Below are the code and all the weights of a small trained network. Each question names an input and a target symbol and asks about switching units off, where a switched-off unit gives its printed mean instead of its output.

import numpy as np


def w(rows, s, z=0):
    codes = np.array(rows[::2]) - 128.0
    scale = np.full(codes.shape[1], s)
    scale[-1] = z or s
    return codes * scale


def norm(h):
    return h / np.sqrt((h * h).mean(-1, keepdims=True) + 1e-5)


def f(y):
    return np.maximum(y, 0)


def softmax(a):
    e = np.exp(a - a.max(-1, keepdims=True))
    return e / e.sum(-1, keepdims=True)


def log_softmax(a):
    a = a - a.max(-1, keepdims=True)
    return a - np.log(np.exp(a).sum(-1, keepdims=True))


def net(x, mask):
    ids = ['βγδεζηλμξπστω'.index(c) for c in x.split()]
    T = len(ids)
    res = E[ids] + P[:T]
    q, k, v = (norm(res) @ M[0].T for M in (Q, K, V))
    z = softmax(np.where(np.tri(T) > 0, q @ k.T / 4**0.5, -1e9)) @ v
    res = res + np.where(mask[0], z, O[0][:, -1]) @ O[0][:, :-1]
    y = f(norm(res) @ A[0][:, :-1].T + A[0][:, -1])
    res = res + np.where(mask[1:9], y, B[0][:, -1]) @ B[0][:, :-1]
    return log_softmax(norm(res)[-1] @ U[:, :-1].T + U[:, -1])


Q, K, V, O, A, B = {}, {}, {}, {}, {}, {}
E = w([
[170,198,108,156],'β',
[93,65,131,103],'γ',
[148,197,113,102],'δ',
[39,159,106,1],'ε',
[54,155,93,163],'ζ',
[136,42,151,121],'η',
[164,185,116,118],'λ',
[68,39,132,142],'μ',
[59,180,105,116],'ξ',
[61,125,93,211],'π',
[119,45,143,112],'σ',
[32,124,96,138],'τ',
[166,186,129,128],'ω',
],0.0097)
P = w([
[237,79,5,102],'0',
[99,197,3,201],'1',
[91,150,63,163],'2',
[96,137,88,166],'3',
[92,141,111,162],'4',
[91,130,133,166],'5',
[93,143,150,165],'6',
[89,143,165,168],'7',
[92,148,184,168],'8',
[98,148,206,176],'9',
[100,155,225,182],'10',
[103,128,222,188],'11',
],0.0041)
Q[0] = w([
[65,97,177,52],'h1',
[210,202,53,151],'h1',
[10,127,176,109],'h1',
[22,44,144,114],'h1',
],0.011)
K[0] = w([
[97,135,165,164],'h1',
[181,108,58,85],'h1',
[123,146,230,205],'h1',
[71,178,247,138],'h1',
],0.011)
V[0] = w([
[217,204,103,201],'h1',
[33,176,70,65],'h1',
[120,159,129,9],'h1',
[253,108,88,50],'h1',
],0.006)
O[0] = w([
[131,194,52,49,188],'h1',
[198,202,255,152,239],'h1',
[74,198,246,173,2],'h1',
[58,89,187,105,47],'h1',
],0.0074,0.0019)
A[0] = w([
[189,98,157,85,2],'n1',
[62,92,125,166,179],'n2',
[195,97,147,46,53],'n3',
[139,67,176,42,135],'n4',
[2,140,110,188,37],'n5',
[127,111,107,179,71],'n6',
[72,199,86,20,113],'n7',
[211,154,113,77,94],'n8',
],0.0086,0.0017)
B[0] = w([
[120,134,63,84,136],'n1',
[92,213,126,105,180],'n2',
[60,102,126,94,146],'n3',
[47,178,254,68,149],'n4',
[72,145,135,40,194],'n5',
[115,82,150,159,174],'n6',
[147,58,121,174,253],'n7',
[158,179,163,126,172],'n8',
],0.0092,0.0055)
U = w([
[77,107,90,53,165],'β',
[126,138,207,135,115],'γ',
[111,149,177,88,38],'δ',
[166,160,188,121,130],'ε',
[251,181,93,107,138],'ζ',
[78,153,137,54,56],'η',
[90,150,166,107,87],'λ',
[46,37,128,175,111],'μ',
[191,176,180,162,153],'ξ',
[228,68,11,143,184],'π',
[116,128,158,131,253],'σ',
[191,119,174,228,131],'τ',
[69,99,126,87,90],'ω',
],0.011,0.0044)

Each question gives the input, a string of symbols that net reads in full, and the target symbol t.
The units are the heads (4 rows each of Q, K, V and O) and the neurons (one row each of A and B). Each row of codes is followed by its name. A weight is (code - 128) times the scale printed after its matrix; where a second scale follows, it is the last column's (O, A, B and U).
mask holds one flag per unit, heads first, then neurons. A switched-off unit (its flag False) gives its mean, the last column of its rows in O or B, instead of its output. The means were averaged over made-up inputs and are rounded, as every weight is.
A unit's drop is (log p(t) with every unit on - log p(t) with that unit switched off) / (log p(t) with every unit on - log p(t) with every unit switched off).
The circuit of an input: a set's keep is (log p(t) with only the set's units on - log p(t) with every unit switched off) / (log p(t) with every unit on - log p(t) with every unit switched off). Starting from all 9 units, units are removed one at a time, each time the one whose removal leaves the highest keep (on an exact tie, the one counted first), for as long as the keep stays at least 0.8.
units of the circuit, in order: the units of the circuit, biggest drop first
k most important neurons: the k neurons with the biggest drops, biggest first
drop of u: that unit's drop, to one decimal
input δ σ μ π π β ξ, target π: units of the circuit, in order	h1; n7
input γ σ β σ ω β μ ξ σ β β τ, target β: units of the circuit, in order	n5; h1
input β ζ σ, target ζ: 4 most important neurons	n8; n7; n5; n1
input λ β σ τ β τ μ, target τ: units of the circuit, in order	h1
input π π σ, target π: 2 most important neurons	n5; n2
input σ π ω ω π ξ ζ β γ ζ ε, target ζ: units of the circuit, in order	h1; n7
input β γ β σ β ζ ε, target ζ: units of the circuit, in order	h1; n8; n7
input η γ ζ γ, target ζ: units of the circuit, in order	h1; n1
input ω ζ ω ω, target μ: units of the circuit, in order	h1; n7
input β μ λ β σ π δ, target π: units of the circuit, in order	n7; h1; n5
input μ ζ β σ ω μ η β π δ μ λ, target τ: units of the circuit, in order	h1; n5
input ω ξ σ η τ β β, target μ: 2 most important neurons	n7; n2
input τ ε π λ ε σ τ ε π η, target π: 2 most important neurons	n1; n5
input μ β τ λ, target τ: 2 most important neurons	n6; n7
input μ σ π β η β β, target τ: most important neuron	n7
input ζ μ γ τ τ, target τ: drop of h1	1.3
input ω σ ω τ λ, target μ: drop of n7	0.5
input π β β ζ β μ β ξ, target π: drop of n4	0.2
input ξ π β η, target β: drop of n1	0.1
input ξ ε ε τ σ ξ β σ ζ λ μ ε, target μ: units of the circuit, in order	n7
